Below is a small trained network, with its code and all its weights. Each question gives an input and a target symbol and asks what happens when units are switched off, that is, made to give their printed mean instead of their output.

import numpy as np


def w(rows, s, z=0):
    codes = np.array(rows[::2]) - 128.0
    scale = np.full(codes.shape[1], s)
    scale[-1] = z or s
    return codes * scale


def f(y):
    return np.maximum(y, 0)


def softmax(a):
    e = np.exp(a - a.max(-1, keepdims=True))
    return e / e.sum(-1, keepdims=True)


def log_softmax(a):
    a = a - a.max(-1, keepdims=True)
    return a - np.log(np.exp(a).sum(-1, keepdims=True))


def net(x, mask):
    ids = ['ΔΘΛΣΩαγεηπτφψ'.index(c) for c in x.split()]
    T = len(ids)
    res = E[ids] + P[:T]
    u = 0
    for l in range(2):
        r = res
        for j in range(2):
            rows = slice(2 * j, 2 * j + 2)
            q, k, v = (r @ M[l][rows].T for M in (Q, K, V))
            z = softmax(np.where(np.tri(T) > 0, q @ k.T / 2**0.5, -1e9)) @ v
            o = O[l][rows]
            res = res + np.where(mask[u + j], z, o[:, -1]) @ o[:, :-1]
        u += 2
        y = f(res @ A[l][:, :-1].T + A[l][:, -1])
        res = res + np.where(mask[u : u + 4], y, B[l][:, -1]) @ B[l][:, :-1]
        u += 4
    return log_softmax(res[-1] @ U[:, :-1].T + U[:, -1])


Q, K, V, O, A, B = {}, {}, {}, {}, {}, {}
E = w([
[71,160,125,147,122,44,146,107,85,129],'Δ',
[239,126,74,88,162,161,149,141,165,195],'Θ',
[151,147,88,159,81,104,89,157,21,135],'Λ',
[171,104,218,105,208,156,1,147,154,55],'Σ',
[198,191,87,156,87,154,139,132,94,108],'Ω',
[133,163,113,225,97,47,149,152,124,81],'α',
[124,133,41,182,150,173,127,128,175,154],'γ',
[121,118,47,182,221,95,117,169,107,134],'ε',
[211,96,66,112,69,108,145,155,115,94],'η',
[57,105,162,66,125,84,66,61,128,195],'π',
[111,197,92,138,178,162,139,110,121,191],'τ',
[89,77,214,177,95,131,82,157,58,187],'φ',
[70,116,112,30,123,161,189,110,61,136],'ψ',
],0.02)
P = w([
[179,148,99,243,72,60,165,19,136,74],'0',
[187,142,108,207,97,75,163,39,134,116],'1',
[179,143,110,186,111,74,153,59,122,135],'2',
[166,129,102,176,139,91,137,64,124,158],'3',
[156,144,96,162,141,101,114,85,105,161],'4',
[148,144,105,142,150,106,106,100,95,183],'5',
[149,150,101,124,163,109,97,121,85,202],'6',
[135,149,101,106,162,116,83,130,75,211],'7',
[130,170,105,79,171,123,78,140,64,229],'8',
[128,169,95,49,181,140,69,161,47,255],'9',
],0.0096)
Q[0] = w([
[101,116,96,141,47,248,198,196,163,73],'L0H1',
[138,113,194,136,122,148,145,207,148,150],'L0H1',
[90,168,91,171,132,144,139,150,133,176],'L0H2',
[144,109,176,74,129,171,89,138,151,87],'L0H2',
],0.012)
K[0] = w([
[110,122,4,196,29,89,182,69,162,162],'L0H1',
[163,134,138,254,134,144,160,169,139,146],'L0H1',
[133,118,118,132,157,182,69,175,159,93],'L0H2',
[179,135,87,153,120,60,189,138,123,131],'L0H2',
],0.0095)
V[0] = w([
[236,218,104,181,215,2,189,140,86,172],'L0H1',
[128,91,170,165,155,120,125,193,176,28],'L0H1',
[102,156,39,88,140,93,102,186,146,172],'L0H2',
[78,178,46,154,96,158,96,163,172,124],'L0H2',
],0.0061)
O[0] = w([
[134,153,153,176,81,114,143,129,98,61,112],'L0H1',
[1,113,93,68,38,91,80,104,116,36,2],'L0H1',
[137,131,157,74,39,93,181,168,89,101,113],'L0H2',
[138,108,137,178,134,78,176,96,150,82,80],'L0H2',
],0.0079,0.0072)
A[0] = w([
[157,105,137,139,196,185,119,118,160,159,1],'L0N1',
[114,212,255,127,102,128,169,107,148,82,163],'L0N2',
[50,219,77,129,177,119,165,146,163,95,87],'L0N3',
[92,48,147,83,79,155,122,105,144,114,58],'L0N4',
],0.0098,0.0024)
B[0] = w([
[107,156,144,143,98,78,112,149,63,95,255],'L0N1',
[71,183,73,162,173,198,31,88,155,140,146],'L0N2',
[157,4,128,148,90,126,156,184,135,177,154],'L0N3',
[141,123,138,164,197,142,125,86,129,107,150],'L0N4',
],0.011,0.0069)
Q[1] = w([
[213,150,115,169,204,85,7,135,96,207],'L1H1',
[94,71,193,47,103,190,59,101,245,58],'L1H1',
[160,137,138,177,126,134,65,170,83,111],'L1H2',
[143,155,97,182,154,76,133,87,33,177],'L1H2',
],0.011)
K[1] = w([
[110,104,174,49,174,165,58,191,141,143],'L1H1',
[207,154,99,244,121,103,149,42,202,43],'L1H1',
[161,107,188,127,198,133,96,116,188,85],'L1H2',
[94,116,201,48,139,163,104,172,78,147],'L1H2',
],0.011)
V[1] = w([
[189,167,186,166,104,3,44,94,228,172],'L1H1',
[169,101,209,221,88,254,97,253,110,138],'L1H1',
[177,171,40,158,205,105,104,176,171,61],'L1H2',
[169,53,154,150,145,216,97,88,147,64],'L1H2',
],0.0064)
O[1] = w([
[102,162,109,67,83,131,79,201,161,213,74],'L1H1',
[90,62,134,99,36,255,161,78,123,119,79],'L1H1',
[133,236,186,153,163,103,200,218,100,112,3],'L1H2',
[150,83,160,70,97,220,152,153,55,176,41],'L1H2',
],0.0085,0.0068)
A[1] = w([
[168,142,78,143,131,160,162,199,107,126,98],'L1N1',
[147,159,161,151,81,151,146,151,251,78,34],'L1N2',
[170,177,131,99,107,143,134,137,121,88,6],'L1N3',
[205,138,130,98,132,159,156,164,135,123,3],'L1N4',
],0.013,0.0043)
B[1] = w([
[102,124,193,78,116,116,107,54,174,149,252],'L1N1',
[119,68,94,75,175,146,149,177,157,64,151],'L1N2',
[104,107,44,106,110,96,130,123,113,87,154],'L1N3',
[54,159,37,166,159,160,248,169,108,109,162],'L1N4',
],0.016,0.0037)
U = w([
[93,222,104,221,104,182,108,105,82,151,41],'Δ',
[131,128,111,158,128,154,164,155,137,166,94],'Θ',
[164,197,173,118,3,92,115,72,48,100,53],'Λ',
[160,141,174,155,112,163,153,226,81,162,195],'Σ',
[89,148,123,122,132,150,66,26,164,92,1],'Ω',
[185,128,180,130,143,188,59,176,168,55,234],'α',
[162,60,194,117,172,167,149,144,217,150,133],'γ',
[155,112,240,139,70,92,153,141,150,117,151],'ε',
[127,63,101,147,50,50,125,178,77,89,84],'η',
[196,155,95,105,137,133,101,153,187,211,146],'π',
[149,185,210,157,171,222,133,79,182,181,79],'τ',
[178,91,87,184,78,224,130,139,124,203,141],'φ',
[231,116,144,170,176,148,142,57,89,117,188],'ψ',
],0.0064,0.0084)

Each question gives the input, a string of symbols that net reads in full, and the target symbol t.
The units are the heads (2 rows each of Q, K, V and O) and the neurons (one row each of A and B). Each row of codes is followed by its name. A weight is (code - 128) times the scale printed after its matrix; where a second scale follows, it is the last column's (O, A, B and U).
mask holds one flag per unit, layer by layer, with each layer's heads first. A switched-off unit (its flag False) gives its mean, the last column of its rows in O or B, instead of its output. The means were averaged over made-up inputs and are rounded, as every weight is.
A unit's drop is (log p(t) with every unit on - log p(t) with that unit switched off) / (log p(t) with every unit on - log p(t) with every unit switched off).
The circuit of an input: a set's keep is (log p(t) with only the set's units on - log p(t) with every unit switched off) / (log p(t) with every unit on - log p(t) with every unit switched off). Starting from all 12 units, units are removed one at a time, each time the one whose removal leaves the highest keep (on an exact tie, the one counted first), for as long as the keep stays at least 0.8.
units of the circuit, in order: the units of the circuit, biggest drop first
top k neurons: the k neurons with the biggest drops, biggest first
heads that matter: for each layer, one digit per head in row order, 1 if its drop is at least 0.15 and else 0, layers parted by /
input Δ ψ ψ Λ Θ ψ Δ Δ α, target ψ: heads that matter -> 00 / 10
input π π Δ Σ π η, target Θ: top 3 neurons -> [L1N4; L1N1; L1N3]
input ψ φ Θ, target φ: units of the circuit, in order -> [L1H1]
input ε φ Λ τ Δ Δ Θ, target φ: units of the circuit, in order -> [L1H1; L0H1]
input Λ Δ Λ ψ π γ ψ φ, target φ: heads that matter -> 00 / 10
input ψ π γ ψ Δ γ Ω Δ τ, target ψ: units of the circuit, in order -> [L1H1; L0H2]
input π ψ π Σ Δ ε, target γ: top 3 neurons -> [L1N1; L0N3; L0N1]
input ψ ψ ψ φ ψ Λ, target ψ: heads that matter -> 00 / 10
input ψ π τ ψ ψ Σ ε Δ, target η: top 2 neurons -> [L0N3; L0N1]
input ψ π ψ π ε, target π: heads that matter -> 00 / 10
input Δ Δ π ψ ψ ψ Σ τ, target φ: top 3 neurons -> [L0N3; L0N1; L1N1]
input γ φ η, target φ: heads that matter -> 00 / 11
input ψ π ψ π Λ ψ Ω φ ψ ε, target ψ: heads that matter -> 00 / 10
input α ψ ψ ψ Δ Σ ψ Λ Λ, target Λ: heads that matter -> 10 / 01
input ψ ψ Δ π Δ Σ φ, target Σ: heads that matter -> 10 / 01
input ψ ψ Σ ψ ψ Ω, target Δ: units of the circuit, in order -> [L1N4; L1H2; L1N3]
input ψ Σ ψ ψ ψ ε φ, target Σ: units of the circuit, in order -> [L1H2]
input π ψ η π Λ Σ π Ω, target Δ: units of the circuit, in order -> [L1N4; L1H2]
input Σ Θ ψ φ ψ φ π α, target ε: heads that matter -> 10 / 01
input ψ γ Σ Δ γ ε Σ, target Σ: top 2 neurons -> [L0N4; L1N4]
input ψ π ψ π ψ ψ Ω φ τ, target φ: units of the circuit, in order -> [L1H1]
